(in the rows, 128 means zero)
Each row of numbers belongs to one of the objects below and depends on some of the facts about them. Some rows are named. Which object is each other row?

How the objects are related:
β: is directly part of; η: is of sort; ε: refers to; θ: belongs to class
vegedrek β:sizir η:b ε:demas θ:89
kono β:skepu η:a ε:gudrer, dopil, nuplor θ:450
mestan β:pliges η:h ε:palol θ:675
vaklum β:flugristus ε:tivur θ:450
nanos β:klekim θ:94
kegren β:skugro η:c ε:gudrer θ:450
skepu ε:guvem
gravis β:pliges η:g θ:89
floskis β:dragas ε:fatan θ:871
mestunuk ε:kono
sebri β:mestunuk θ:450
miski β:sopli θ:89
reker β:fozu η:f ε:kono, graflostas θ:871
gudrer β:trabros η:b θ:450
skurek ε:kono, drabri
skebron β:sopli θ:89
brivan β:sizir ε:vegrak θ:89
guvem β:skugro η:b ε:fote θ:94
vizusil β:sizir η:e θ:450
dumuk β:vatil η:d ε:sodros θ:871
vatil ε:grirerel
klufar β:sizir θ:89
tesem β:daklir η:f ε:riske θ:450
grirerel β:klekim η:h ε:gudrer θ:94
fladre β:sopli ε:skiklil θ:89
brukla β:sizir η:i θ:450
tivur β:sizir η:j θ:871
papur β:vatil η:e ε:dopil θ:89
skasimik β:klekim η:c θ:94
plazus β:mestunuk ε:demas θ:94
klibul β:dragas η:c θ:871
demas β:segas η:e ε:vegrak, nuplor θ:871
klobren β:mestunuk ε:skugro, fatan θ:94
stekim β:mestunuk θ:89
klunal β:kizifla η:f θ:89
gava β:brova η:f ε:riske, fatan θ:190
zuru β:sopli η:f θ:450
tesak β:klekim η:f θ:871
varuve β:klekim θ:89
dretre β:mestunuk η:f θ:94
fusto β:givo η:d ε:guvem θ:871
roflor β:kizifla η:g θ:450
tikluskem β:mododru η:f ε:dopil θ:190
zotem β:segas η:f θ:89
zafer β:skatras η:e θ:94
plamor β:sopli η:j θ:89
klofenul β:mododru η:i θ:450
drodru β:klekim ε:flugristus θ:190
storamem β:segas η:c θ:89
runas β:sizir ε:gava, brivan θ:89
goneklo β:sopli θ:89
kloto β:skifis η:h ε:fote θ:89
fuzas β:vurom η:e ε:mestunuk θ:675
riske β:duklan η:d ε:fote, mestunuk θ:89
bragron β:fozu η:g ε:truklas θ:675
nunim β:segas ε:nuplor, fatan, skebron θ:89
skatras ε:vizusil, demas
sovikun β:teske ε:guvem θ:94
bopla β:kasa η:f ε:dopil θ:450
zasku β:pliges θ:675
klevom β:pliges θ:675
ploskal β:sizir η:d θ:89
tomi β:flugristus η:c ε:drodru θ:450
driber β:segas ε:roflor θ:871
kasa ε:fatan
tritir β:klekim θ:871
miplo β:duklan η:j θ:190
tresa β:sopli η:h ε:grirerel θ:89
drabri β:skugro η:h ε:vizusil, fatan θ:450
dopil β:skepu η:b ε:fatan θ:675
troflek β:sizir η:c θ:89
sunu β:dragas η:g ε:mestunuk θ:871
fozogrem β:duklan η:c ε:vegrak θ:190
zuvor β:fozu θ:675
nufen β:skugro η:a ε:fote θ:89
kopegi β:teske η:f ε:vegrak, fote, vaklum, mestunuk θ:89
plupun β:mestunuk η:a θ:89
trefem β:dragas η:i θ:94
rofi β:kasa η:e ε:flasa θ:89
dirodrok β:teske θ:94
zisku β:teske η:b θ:89
trimam β:sopli ε:dirodrok θ:89
futrur β:segas η:a ε:kono θ:89
starabu β:sopli η:c θ:190
fluseka β:pufal η:i ε:tivur, tesak θ:871
vuvo β:skatras ε:fatan θ:450
rese ε:zostak
troklan β:duklan η:g ε:demas, vatil, nunim, fogik θ:89
nadrok β:daklir η:i ε:fatan θ:450
fote β:ledros θ:871
skoplok β:mestunuk η:b θ:450
rika β:klekim η:g θ:94
susom β:fatan η:b θ:871
trumus β:ledros η:f θ:871
kadrar β:mestunuk η:c θ:94
vufla β:sizir η:a θ:89
skiklil β:skurek η:f ε:guvem θ:190
fudram β:vatil η:g θ:871
vuzur β:vatil η:j ε:demas θ:89
skatre β:mestunuk η:d θ:871
donis β:mestunuk η:h ε:latuk θ:450
grugi β:pliges ε:puplu θ:675
zoflak β:pliges η:d θ:871
dragas ε:gava, dopil, flugristus
latuk β:teske η:d ε:gudrer θ:450
sopli ε:mestan
drekapom β:rese η:b ε:fatan θ:450
graflostas β:sopli η:g θ:89
flusikur β:vurom η:g θ:89
skugro ε:skiklil
soplakom β:vatil η:c ε:vegrak, fatan, zotem θ:89
flasa β:fozu ε:tivur, fatan θ:450
flumar β:sopli θ:450
plonuk β:teske θ:89
sodros β:pliges η:c θ:89
daskam β:metam η:c ε:demas θ:871
laplol β:metam η:e θ:871
zuklun β:teske η:j θ:89
truklas β:rupoflos η:g ε:gudrer, kasa θ:89
zifon β:fozu η:j θ:190
gukluk ε:dopil, tikluskem
bibrudon β:teske θ:94
zikla β:rupoflos η:d ε:zisku θ:675
fogik β:metam ε:tivur, vegrak θ:450
vopun β:skatras η:h θ:94
pliges ε:nuplor, trimam
flibro β:pufal η:h ε:varuve, zostak θ:94
fedrer β:zostak η:f ε:riske, tritir θ:871
segas ε:skurek, fatan
gude β:sizir ε:zisku θ:89
nuplor β:teske η:c θ:89
palol β:ledros η:b θ:871
vitu β:vatil η:h ε:rofi, stekim θ:89
dreflok β:vatil η:b ε:kono θ:450
trabros ε:zostak
zuflo β:mestunuk η:j θ:450
zostak ε:dopil, nuplor
keve β:fatan η:c θ:871
vegrak β:gukluk η:c ε:fatan θ:89
plovim β:vurom η:h ε:demas, tritir θ:675
puplu β:teske η:h ε:klufar θ:89
fozu ε:plazus
rilu β:ledros θ:871
povan β:metam η:d ε:fusto, nuplor θ:89

Some objects and their rows:
[150 101  87 124 124  77 133 130 117 146 146 165 106 109 149 137 104 134
 135 126 128 145 118 134 116 120] : fluseka
[155 111 112 105 126  80 153 126 119 169 144 157 129 114 146 119 102 160
 137  86 127 136 146 128 112 123] : tivur
[121 154 139 142 146 117 126 114 138 123 122 112 146 132 133 111 122 134
 120 134 116 124 128 151 123 120] : grugi
[153 139 119 120 108 158 116 128 139 108 136 117 133 139 125 141 117 119
 121 127 119 145 125 115 150 121] : pliges
[128 129 137 119 134 114 147 115 151 145 109 121 127 120 128 136 130 122
 138 136 124 127 114 125 120 146] : gravis
[128 133 149 100 128 130 148 121 147 146 119 127 119 129 116 135 140 110
 152 141 124 114 105 134 118 129] : vitu
[101 136 130 129 146  99 129 123 121 136 144 126 135 133 146 100 109 147
 102 129 140 131 130 127 113 117] : miplo
[ 77 153 152 145 165 125 132 133 127 130 135 115 143 146 120 103 125 136
 109 142 142 126 123 140 121 127] : rika
[119 143 129 110 126 127 136 125 153 117 121 135 137 119 116 142 123 138
 112 130 134 147 134  99 133 142] : givo
[192 130 108  89 117 212  51 119 128 104 165  77 118 157 145 160 103  94
 115 138  99 126 122 129 177 105] : zostak
[130 148 125 114 121 136 136 127 149 116 126 129 138 120 120 140 122 132
 112 128 133 146 132 102 139 137] : skepu
[121 146 131 115 129 128 142 126 151 118 122 136 133 120 118 140 121 136
 112 127 133 143 132 101 134 143] : metam
[117  94 135 115 125  99 133 118 170 151 125 104 148  98 131 115 138 113
 114 130 130 138 115 121 117 135] : plamor
[ 83 160 155 154 147 125 117 125 122 114 118 112 117 157 119  87 105 136
 106 150 126 126 127 139 120 123] : sovikun
[ 86  98 171 150  76 120  80 163  58  68 107 160 136  90 144 216 203 134
 152 111  92 111 189 120 141 102] : kasa
[151 126  91 105 132 104 133 127 138 146 121 184 118 103 135 113 101 137
 143 127 129 122 135 138 119 138] : susom
[147 128  89 105 135 103 131 127 142 145 119 184 115 102 133 116 102 140
 141 125 132 126 136 136 118 140] : palol
[173 126 117 198  28 145 194 120 146 102 144 104 137 158 135  84 124 109
 167 114 108 177  72 139 124  90] : vuzur

Which object is each row?
No name comes twice in this set of rows, the named rows included.
[ 86 109 162 139  94 112  98 153  77  79 102 162 135  90 135 201 191 137
 141 113 109 119 180 113 135 116] | fatan
[101 111 156 138  90 125  89 154  84  80 115 153 134 104 137 193 178 129
 141 114 104 121 172 119 143 113] | segas
[147 171 104 249  65 189 196 127 112  68 162 106 171 189 137  43 144 122
 156 131 141 160  72 153 131  83] | plazus
[165 150 112 179  50 157 174 136 147  82 142 130 143 152 107 109 129 120
 145 116 124 170 105 122 142 100] | skatras
[145 171 130 178  82 145 183 134 137 108 151 126 146 165 109  83 140 107
 161 131 118 134  79 172 121  70] | plovim
[169 143 102  91 140 191  94 110 133 111 152  99 133 140 154 152 116 114
 113 139 121 126 114 111 158 130] | mestunuk
[ 73 163 157 123 166 135 142 142 131 137 145 125 140 152 107 105 135 130
 116 145 146 115 115 142 117 115] | vopun

Now the same objects, written a new way:
Named rows:
[113 165 157 119 109  63 135 128 109 131 135 155 153 111  86 121 105 156
 163 131  84 128 127 146 130 173 148 111 145 154 128 135 154 157 175  90
  87 126 180 172 150 140 140] : fedrer
[117 122 149 119 130  96 123 158 132 102 131 150 102 118 103 118 122 116
 129 149 125 127 131 151  92 135 112 118 139 164 139 111 138 114 123 136
 122 117 157 139 151 147 143] : rofi
[109 120 133 143  87 128 130 111 115 113 202 144 167  94 149 137 157 152
 143 117 163 103 112 104 162 128 119 131 117  91 142 131 113 117 107 131
 121 207 121  92 117 125  95] : rese
[126  88 140 183 133 125 139 135 108 170 148 109 195  96 129 110 122 178
 187 119 136  55 134  63 134 154 160 110 125 122 101 167 145 117 124 108
 135 132 133 106  98  93 101] : skugro
[124 115 127 116 180 136 122 114 126 160  89 118  91 163 130 131 117 118
 111 138 130 151 117 117 108 125 119 135 139 129 128 123 120 147 143 161
 126  94 124 125 118 119 129] : klevom
[110 150 139 137 131  98 130 124 132 130 193 133 130 131  93 112 118 132
 149 124 141 160 116 118 108 139 111  93 149 135 125 117 131 108 138 138
 125 173 143 135 136 143 118] : fozogrem
[140 151 147 106 122  88 133  98 131 111 126 158 107 118 100 148 140 130
  61 147 120 157 104 174 107 124  77 141 145 125 157 123 160 120 142 164
  98 149  97 159 149 182 132] : tresa
[141 133 120 165 166 114 132 103 133 159 187 105 178 135 107 108 104 174
 183 126 141 140 162  99 122 134 139  96 150 140 107 171 130 138 144 106
 154 165 135 141  92 120 125] : tesem
[132 108 101  99 171 165 130 161 126 151  53 129  63 146 138 117 150  96
  89 137 118 118 119 139  96 142 135 140 122 177 127 119 119 147 160 148
 171  29 146 102 146 103 160] : zisku
[143 129 114 163 150 141 129 129 149 137 168 102 149 137 123 109 121 149
 161 125 153 143 160 120 123 120 127 100 135 139 112 166 124 115 111 120
 175 154 116 122  95 127 129] : vaklum
[140  78 117 171 107 160 132 156 135 108 134 119 154 112 163 120 161 129
 135 121 160  66 125 103 139 123 134 137  95 115 119 129 119  83  76 117
 159 120 100  67 133 106 101] : flugristus
[ 86 176 143 111 140  76 139 122 104 164 198 160 120 102  74 104 118 165
 178 132 119 146 108 121  90 194 137  71 164 172 132 128 160 158 214 118
 120 155 202 158 131 134 138] : kopegi
[117 121 119 132 151 118 120 122 138 150  52 133  93 192 153 159  76  97
 121 137  97 170 134 159 114 121 121 119 130 150 119  93 117 148 131 114
  64 113 141 125 147 123 139] : troflek
[125 115 131 113 176 136 126 116 124 162  88 120  93 156 129 137 119 114
 104 136 130 150 113 123 113 118 114 138 142 131 135 123 122 144 143 156
 122  94 127 131 121 121 128] : zuvor
[159 119 172  94 159 124  96 152 126 144  64 121  76 141 108 124 119  92
 141 139 129 132 111 119 146 111 117 169 135 130 146 118 116 145 107 142
 104  75 148 177 107 137 130] : plupun
[100 131 134 142  84 114 131 100 105 116 215 142 180  84 147 134 154 161
 152 114 163 100 113  95 163 137 124 123 124  86 144 135 122 124 120 133
 115 225 127  98 103 131  97] : skatras
[140 135 132 115 161 114 115 117 126 162  71 130  88 154 128 134 120 108
 107 137 114 151 112 141 119 138 126 149 134 141 133 114 122 151 153 128
 115  78 132 138 141 128 133] : storamem
[111 119 128 149  81 128 129 125 116  85 212 145 161  89 148 130 161 145
 145 119 172  94 113 111 155 125 118 118 111  91 141 121 118  96  94 124
 136 208 119  83 116 133  98] : skurek

Name these rows:
No name comes twice in this set of rows, the named rows included.
[152 117 140 136 175 122 127  85 132 145  90 103 130 148 105 141 131 143
  68 135 120 148 122 143 109 119 106 161 146 108 117 145 139 127 144 167
 134 101  78 133 143 150 119] | starabu
[130 125 140 139 138 105 119 166 142  90 133 145  94 129 105 105 129  98
 123 145 131 135 128 164  86 141 109 110 123 165 136  99 137  90 109 124
 142  87 143 123 182 143 137] | zotem
[130 123 134 124 129 125 122 161 146 107 102 145  76 133 116 117 133  94
 104 142 131 138 112 166  96 132 107 127 122 159 139 102 131 109 113 133
 138  86 132 123 158 140 140] | varuve
[163 113 138 114 163 113 134 105 131 157  63 131 120 132 104 153 129 140
  59 152 100 130 116 158 107 122  92 159 143 148 139 136 152 135 144 165
 109  87  99 155 153 150 139] | plamor
[153 155 100 146 115 141 128 124 151 114 214 127 136 126 124 119 139 144
 151 123 172 166 140 133 126 108 107  94 134 135 138 142 124 100 102 128
 157 203 113 123 103 147 126] | drabri
[104 177 152 115 113  69 121 117 130 121 190 171 113 126  80 123 124 137
 142 136 127 172 103 149 108 152 103 101 154 144 147 102 146 129 155 120
  92 176 170 153 146 161 130] | soplakom
[124 164 141  98 124 106 130 113 125 154 131 153 101 123 109 134 112 131
 126 140 122 158 101 138 123 141 108 114 146 144 152 118 149 148 164 138
  81 147 149 157 126 147 132] | vitu
[112 135 126 137 132 114 123 135 136  91 185 140 119 138 111 111 132 108
 124 136 153 155 128 143 106 122 104 107 130 131 134 100 119  93 111 144
 149 152 133 119 159 143 127] | tikluskem
[ 93 129 148 122 158  93 128 130 126 137 167 136 123 121  94 117 109 141
 146 139 135 143 123 120  96 141 107 102 156 144 140 119 134 126 143 149
 121 151 159 143 123 134 129] | fuzas
[154 115 126 120 164 135 117 139 134 150  47 128  82 166 134 131 125 101
 100 138 111 143 108 146 110 135 124 149 127 151 121 113 123 135 134 126
 133  47 127 123 153 118 134] | sodros

The same objects again, as new rows of numbers:
Named rows:
[ 75  88 107  97 134 134 140 118 160 134 100 132 134 131 106 103 112  87
  97 153 180 131 155 107 125 106 105  86 105 111 127 149 165 178 128  91
  89] : brukla
[158  96  97 109  94 120  94 146 154 168 106 198 166 129 162 142 118 107
 129 149 107 140  92 165  80 136 106 184 103 130 149 203 132 164 105 180
 123] : kloto
[131 108 103 123 112 190  81  88 149 173 127 112 175 161 104 180 152 142
 114 161 216 154 142 156 119 120 141  90 126 121 170 178 146 161 117 108
 128] : drabri
[134 103  93 116 121 185  93  86 149 180 128 130 181 166  94 186 145 126
 121 153 211 157 132 166 119 121 129  99 129 129 174 193 135 162 115 114
 131] : drekapom
[139 105  97  93 121 142  88  79 125 151 192 114 183 140 104 146 165 149
 105 141 191 115 159 136 167 105 104 109 126 158 159 111 117 157 119 108
 136] : reker
[143 113 160 117  53 154  54 115  86 173  86 131 116 115  86 181 171 149
  96 139 137 137 126 120  96 113 129  96 126 124 134  82 105 108 139 150
 106] : graflostas
[112  86 112  71 128  98 136 109 126 125 151 135 156 115 106 104 139  69
 101 159 141  94 158 118 137 105  86 120 108 146 137 124 144 166 122 125
 105] : dumuk
[112  87 128  79 117 107 126  99 123 131 133 121 133 115 115 108 126  88
  78 144 142  97 157 107 131 103  99 128  97 134 130 129 145 154 123 109
  96] : laplol
[124 113 139 126  77 129  92 122 161 151  74 163 111 107 148 118 110 131
 113 119 117 133 125  97  98 135 104 144 106 100 126 117 141 153 134 126
 101] : stekim
[165 102 157 117  86 140 126  70 124 154  78 126 115 147 145 152 106 122
  72 123 145 109 142 118 108 146 141 166  89 106 150 182 158 136 130 110
 111] : tritir
[125  85 110 130 136  42 112  94 119 100  86 112 100 121 101  89 176 134
 125 101  31  80 125 105 115 125  80 134 149 130 117 107 140 146  85 154
 120] : zafer
[159 116 134 112  82  90  76 103 117 148 138 154 133 102 134 115 161 146
 120 111  68 100 127 106 121 130  88 164 128 141 131  66 103 141 122 151
 120] : drodru
[ 97 106 139 114  85 113 101 139 156 137  79 153 107  93 133  94 110 106
 109 128 109 131 135  81  95 119  90 131 104 105 111  84 145 148 140 124
  81] : klufar
[148  87  98  81 126 116 122  93 137 155 166 152 171 146 134 135 132 103
 100 146 148 109 135 152 139 122 107 152 104 148 157 193 126 169 102 124
 133] : fluseka
[170  84  82 121 136  42 133  98 134 117  96 152 126 157 138 108 160 133
 142 105  23  87 101 160 113 154  94 180 145 128 141 200 133 164  67 189
 153] : sovikun
[164  99 107  94 112 130 115  77 127 164 164 147 170 146 122 156 139 130
 104 145 166 114 136 155 147 128 116 137 109 145 167 172 118 160 113 110
 140] : daskam
[166 112  78 108  94 136  76 125 153 185 165 197 185 139 140 153 154 158
 137 140 141 152  98 176 139 130 104 134 130 147 162 168  82 170 103 155
 151] : soplakom
[173 107  60  95  94 131  87 134 164 174 155 209 191 148 169 141 130 141
 133 141 122 146  93 181 131 135 108 166 118 142 162 214  97 181  94 183
 150] : kopegi

Which object is each row?
No name comes twice in this set of rows, the named rows included.
[160 120 112 131  77 146  85 111 170 176 102 180 146 135 161 146 117 154
 124 122 134 149 107 141 111 147 118 159 117 112 156 163 115 164 120 136
 128] | brivan
[ 77  78 143  99 115 135 144 122 132 135  62 121 113 126  79 142 113  78
  90 164 180 134 153 102  97 101 113  84  99 105 123 142 170 143 134  95
  83] | roflor
[133 112 113 107  82 144  36 134 102 168 146 132 167 118  97 159 191 131
 109 153 138 133 128 145 112  98 109 102 138 151 135  83 102 137 121 184
 113] | tresa
[ 88 101  98  91 112 100 103 154 166 138 136 171 152  98 131  82 129  98
 129 144 111 126 128 108 128 106  66 129 118 133 119  90 126 172 122 144
  99] | gude
[185 101 139 116  75  84  96 111 129 144  92 180 122 122 172 135 115 136
 106 103  49 103 100 124  90 150 100 219  99 125 139 149 127 127 111 166
 123] | skiklil
[119  87 115 136 141  34 140 100 137 100  88 117 102 120  97  91 163 146
 148 104  34  83 126 107 119 140  71 134 146 126 121  99 142 152  94 129
 132] | kadrar
[129 110 125  96  69 151  53 123 104 165 115 145 128 119 109 149 165 132
  84 135 127 134 127 128 121  98 116 115 125 135 130 106 104 126 122 176
 105] | trimam
[134 118 124 130  85 149  64 116 133 175 137 146 158 115  99 163 165 163
 140 139 151 149 124 129 116 117 100 102 139 139 145  74  99 142 130 120
 127] | truklas
[ 94 106 119 114 111 176  94  86 138 153 122  96 144 138  73 155 156 127
 103 150 213 146 162 114 134 107 125  58 131 123 147 113 142 152 133  85
 103] | latuk
[ 83  87  92  85 130 147 120 114 144 149 131 132 160 141  82 137 136 103
 107 162 198 143 145 135 140  93 108  73 119 137 141 160 136 167 116 105
 113] | tomi
[120  91 161  94 111 111 140 103 115 128  91 109 118 112  97 122 125  65
  89 150 134  95 162  92 101 116 105 133  98 118 131 106 173 142 139 108
  87] | palol
[146 111 119 127 109 105  87 100 119 153 149 129 158 120  93 151 182 156
 141 137 123 117 130 131 127 124  92 113 142 146 150  79 105 145 116 122
 138] | bragron

